Below is a small trained network, with its code and all its weights. Each question gives an input and a class and asks what happens when units are switched off, that is, made to give their printed mean instead of their output.

import numpy as np


def w(rows, s, z=0):
    codes = np.array(rows[::2]) - 128.0
    scale = np.full(codes.shape[1], s)
    scale[-1] = z or s
    return codes * scale


def f(y):
    return np.maximum(y, 0)


def log_softmax(a):
    a = a - a.max(-1, keepdims=True)
    return a - np.log(np.exp(a).sum(-1, keepdims=True))


def net(x, mask):
    res = np.array(x, float).reshape(1, 7) / 4 @ E
    y = f(res @ A[0][:, :-1].T + A[0][:, -1])
    res = res + np.where(mask, y, B[0][:, -1]) @ B[0][:, :-1]
    return log_softmax(res[-1] @ U[:, :-1].T + U[:, -1])


A, B = {}, {}
E = w([
[15,163,241,9,244,208,2,12,9,18],'x0',
[10,18,57,13,140,6,35,212,251,2],'x1',
[126,135,127,127,127,121,126,122,136,130],'x2',
[201,2,248,15,6,226,237,33,229,25],'x3',
[128,128,127,131,127,127,126,131,129,124],'x4',
[124,127,127,127,127,132,126,130,130,128],'x5',
[130,117,122,131,130,123,123,120,122,127],'x6',
],0.0049)
A[0] = w([
[62,59,42,75,126,24,80,214,210,55,202],'N0',
[47,97,29,118,161,19,52,222,189,95,162],'N1',
[41,47,232,21,170,201,56,24,142,23,113],'N2',
[15,48,180,20,201,86,21,77,169,17,83],'N3',
[40,36,46,29,139,19,52,210,221,20,184],'N4',
[220,19,235,43,19,222,241,37,201,56,226],'N5',
[167,239,38,230,196,82,129,201,48,230,253],'N6',
[29,210,221,46,245,204,22,21,10,38,227],'N7',
[213,118,50,215,49,83,208,204,189,219,240],'N8',
[72,2,179,18,52,96,131,127,245,15,86],'N9',
],0.0051,0.0047)
B[0] = w([
[136,163,22,49,189,29,202,248,218,59,207],'N0',
[80,212,45,29,211,29,185,223,207,66,192],'N1',
[54,56,132,114,50,238,37,194,9,139,206],'N2',
[11,93,72,143,60,218,11,235,21,84,199],'N3',
[51,145,8,85,149,44,112,251,205,28,221],'N4',
[244,6,226,99,12,244,233,44,167,107,247],'N5',
[9,194,36,240,84,193,30,179,65,247,219],'N6',
[76,226,242,57,238,177,10,17,3,127,235],'N7',
[126,44,84,236,18,161,159,166,234,204,226],'N8',
[162,11,8,221,9,226,104,253,173,41,204],'N9',
],0.0049,0.014)
U = w([
[32,56,44,233,11,238,22,225,73,162,198],'0',
[84,248,187,168,249,97,39,11,22,232,196],'1',
[244,41,214,209,49,138,246,15,226,231,163],'2',
[223,98,254,10,137,233,173,3,17,122,128],'3',
[92,218,33,127,195,5,239,205,236,163,142],'4',
[38,228,114,23,252,29,42,159,70,42,3],'5',
[243,23,74,93,75,72,252,184,242,21,14],'6',
],0.0048,0.0038)

Each question gives the input, the list of numbers given to net, and the class t.
The units are the neurons (one row each of A and B). Each row of codes is followed by its name. A weight is (code - 128) times the scale printed after its matrix; where a second scale follows, it is the last column's (A, B and U).
mask holds one flag per neuron, in row order. A switched-off neuron (its flag False) gives its mean, the last column of its row in B, instead of its output. The means were averaged over made-up inputs and are rounded, as every weight is.
A unit's drop is (log p(t) with every unit on - log p(t) with that unit switched off) / (log p(t) with every unit on - log p(t) with every unit switched off).
The circuit of an input: a set's keep is (log p(t) with only the set's units on - log p(t) with every unit switched off) / (log p(t) with every unit on - log p(t) with every unit switched off). Starting from all 10 units, units are removed one at a time, each time the one whose removal leaves the highest keep (on an exact tie, the one counted first), for as long as the keep stays at least 0.8.
units of the circuit, in order: the units of the circuit, biggest drop first
most important unit: the unit with the biggest drop
k most important neurons: the k neurons with the biggest drops, biggest first
drop of u: that unit's drop, to one decimal
input [-1,7,2,8,-5,4,-8], class 6: most important unit	N5
input [6,0,5,3,-7,-5,-8], class 3: units of the circuit, in order	(N7; N6)
input [-7,7,-2,0,5,2,6], class 4: 2 most important neurons	(N5; N1)
input [8,6,1,0,-4,-3,3], class 5: 2 most important neurons	(N7; N8)
input [1,7,-6,-3,5,8,4], class 5: 2 most important neurons	(N8; N3)
input [0,5,4,0,-6,-1,0], class 4: 2 most important neurons	(N5; N7)
input [0,0,-7,8,-8,-6,-6], class 2: 2 most important neurons	(N5; N7)
input [-1,-4,0,5,4,0,-3], class 2: drop of N7	0.1
input [0,0,-7,5,6,-4,-6], class 2: drop of N4	0.1
input [1,-5,2,-1,8,-8,-4], class 1: drop of N9	0.2
